Here is a tiny trained network, its code and every weight. The questions are about switching its units off for an input and a class, where a switched-off unit gives its printed mean instead of its output.

import numpy as np


def w(rows, s, z=0):
    codes = np.array(rows[::2]) - 128.0
    scale = np.full(codes.shape[1], s)
    scale[-1] = z or s
    return codes * scale


def f(y):
    return np.maximum(y, 0)


def log_softmax(a):
    a = a - a.max(-1, keepdims=True)
    return a - np.log(np.exp(a).sum(-1, keepdims=True))


def net(x, mask):
    res = np.array(x, float).reshape(1, 4) / 4 @ E
    y = f(res @ A[0][:, :-1].T + A[0][:, -1])
    res = res + np.where(mask, y, B[0][:, -1]) @ B[0][:, :-1]
    return log_softmax(res[-1] @ U[:, :-1].T + U[:, -1])


A, B = {}, {}
E = w([
[87,53,103,115,69,137],'x0',
[145,73,177,129,144,253],'x1',
[139,184,194,14,95,159],'x2',
[155,50,56,97,186,131],'x3',
],0.012)
A[0] = w([
[188,153,127,134,204,148,102],'n0',
[112,203,151,128,62,148,254],'n1',
[143,254,173,84,141,99,181],'n2',
[80,137,76,179,175,132,236],'n3',
[80,70,168,124,51,162,145],'n4',
[151,118,98,76,112,139,120],'n5',
[163,208,188,66,79,125,199],'n6',
[123,117,36,111,57,57,210],'n7',
[160,72,108,55,204,107,109],'n8',
[87,120,42,131,112,45,141],'n9',
[96,132,39,163,163,43,119],'n10',
[103,101,85,178,164,176,47],'n11',
[115,107,111,59,103,117,189],'n12',
],0.013,0.006)
B[0] = w([
[177,116,101,180,82,90,168],'n0',
[102,125,206,89,111,120,226],'n1',
[143,212,117,99,192,192,251],'n2',
[158,102,130,168,135,149,206],'n3',
[120,129,139,140,108,183,192],'n4',
[94,134,141,140,86,132,152],'n5',
[104,167,163,118,132,149,243],'n6',
[190,169,140,138,113,58,218],'n7',
[102,103,184,134,100,120,181],'n8',
[157,147,81,172,134,3,216],'n9',
[190,63,116,122,103,114,226],'n10',
[181,131,104,140,131,150,177],'n11',
[88,155,158,108,83,122,170],'n12',
],0.015,0.017)
U = w([
[169,122,119,159,146,195,223],'0',
[108,252,159,119,114,121,185],'1',
[210,94,118,186,106,83,172],'2',
[78,144,60,111,176,129,25],'3',
[88,121,73,122,177,115,5],'4',
[74,126,51,133,179,102,15],'5',
[32,80,176,140,66,148,133],'6',
],0.012,0.0034)

Each question gives the input, the list of numbers given to net, and the class t.
The units are the neurons (one row each of A and B). Each row of codes is followed by its name. A weight is (code - 128) times the scale printed after its matrix; where a second scale follows, it is the last column's (A, B and U).
mask holds one flag per neuron, in row order. A switched-off neuron (its flag False) gives its mean, the last column of its row in B, instead of its output. The means were averaged over made-up inputs and are rounded, as every weight is.
A unit's drop is (log p(t) with every unit on - log p(t) with that unit switched off) / (log p(t) with every unit on - log p(t) with every unit switched off).
The circuit of an input: a set's keep is (log p(t) with only the set's units on - log p(t) with every unit switched off) / (log p(t) with every unit on - log p(t) with every unit switched off). Starting from the 12 units with the biggest drops (on a tie, the unit counted first), units are removed one at a time, each time the one whose removal leaves the highest keep (on an exact tie, the one counted first), for as long as the keep stays at least 0.8.
units of the circuit, in order: the units of the circuit, biggest drop first
top k neurons: the k neurons with the biggest drops, biggest first
drop when u is switched off: that unit's drop, to one decimal
input [-1,8,0,-6], class 6: top 2 neurons -> [n2, n7]
input [3,5,-6,-7], class 0: units of the circuit, in order -> [n9]
input [-5,1,-3,-1], class 0: units of the circuit, in order -> [n9, n7]
input [7,-1,-4,-7], class 2: top 2 neurons -> [n2, n6]
input [-6,8,-2,-1], class 2: top 2 neurons -> [n2, n0]
input [3,7,-1,8], class 6: top 2 neurons -> [n8, n2]
input [-1,1,-6,-7], class 2: top 4 neurons -> [n2, n6, n12, n8]
input [5,5,-6,-6], class 0: top 2 neurons -> [n11, n8]
input [7,-1,5,5], class 6: top 2 neurons -> [n2, n8]
input [6,5,4,-7], class 6: top 2 neurons -> [n7, n2]
input [-8,7,0,6], class 2: top 2 neurons -> [n0, n2]
input [5,2,-2,-6], class 6: drop when n2 is switched off -> 0.2
input [0,-4,-1,1], class 2: drop when n7 is switched off -> 0.0
input [1,5,4,1], class 6: drop when n2 is switched off -> 0.4
input [5,5,-4,1], class 0: top neuron -> [n9]
input [6,4,-1,6], class 6: drop when n2 is switched off -> 0.2
